[[ 28  75]
 [ 20  39]
 [-61  -9]
 [ 55  14]
 [ 35 -12]
 [-70 -54]
 [ 63  75]
 [ 21 -51]]
=>
[[ 21 -51]
 [ 63  75]
 [-70 -54]
 [ 35 -12]
 [ 55  14]
 [-61  -9]
 [ 20  39]
 [ 28  75]]

[[28 18 42 49]
 [22 26 19 31]
 [31 18 38 44]
 [ 9 17 24 18]
 [13 40 22 16]
 [33 35 18 43]
 [72 41 18 32]
 [71 13 65 35]
 [14 39 17 16]
 [63 29 19 20]
 [29 44 59 30]]
=>
[[29 44 59 30]
 [63 29 19 20]
 [14 39 17 16]
 [71 13 65 35]
 [72 41 18 32]
 [33 35 18 43]
 [13 40 22 16]
 [ 9 17 24 18]
 [31 18 38 44]
 [22 26 19 31]
 [28 18 42 49]]

[[ -9 -49  10 -25 -37  54  -2 -63 -11  -9 -17]
 [ -5  77  63   0 -56  32  14  27 -14  55 -36]
 [ -3  72  42  -4 -57  29  18  25 -18  59 -37]
 [ 26 -15  -9  43  39  47  60  29  34 -19  59]
 [  0  15 -27 -23 -43  17  15   0 -24  44 -23]
 [ 10 -11  12  13  -8  56  36  -2  11  -2  13]]
=>
[[ 10 -11  12  13  -8  56  36  -2  11  -2  13]
 [  0  15 -27 -23 -43  17  15   0 -24  44 -23]
 [ 26 -15  -9  43  39  47  60  29  34 -19  59]
 [ -3  72  42  -4 -57  29  18  25 -18  59 -37]
 [ -5  77  63   0 -56  32  14  27 -14  55 -36]
 [ -9 -49  10 -25 -37  54  -2 -63 -11  -9 -17]]

[[-20 -14  23  22  13 -20 -10   0  20 -14  20   1]
 [-12 -24  19  13  26 -13 -23  17   8 -24  26   1]
 [-18   8   5  11 -21 -17  13 -29  15   8 -11  -4]
 [ 16  -2 -12 -15   7  15  -6  16 -17  -2  -1   1]
 [-11 -30  13   6  27 -13 -31  21  -1 -31  25  -2]
 [ 23  -3 -19 -24   9  22  -9  22 -27  -3  -3   0]
 [ 48   7 -58 -63  -8  47  -6  24 -64   7 -32  -7]]
=>
[[ 48   7 -58 -63  -8  47  -6  24 -64   7 -32  -7]
 [ 23  -3 -19 -24   9  22  -9  22 -27  -3  -3   0]
 [-11 -30  13   6  27 -13 -31  21  -1 -31  25  -2]
 [ 16  -2 -12 -15   7  15  -6  16 -17  -2  -1   1]
 [-18   8   5  11 -21 -17  13 -29  15   8 -11  -4]
 [-12 -24  19  13  26 -13 -23  17   8 -24  26   1]
 [-20 -14  23  22  13 -20 -10   0  20 -14  20   1]]

[[ 12   9  21]
 [ 31 -29 -62]
 [ 17  35  -3]
 [ 25  -7 -64]]
=>
[[ 25  -7 -64]
 [ 17  35  -3]
 [ 31 -29 -62]
 [ 12   9  21]]

[[ 69  34 -51]
 [ 53  26 -35]
 [  4  -7   8]
 [-24 -14 -21]
 [ 77  44 -62]]
=>
[[ 77  44 -62]
 [-24 -14 -21]
 [  4  -7   8]
 [ 53  26 -35]
 [ 69  34 -51]]
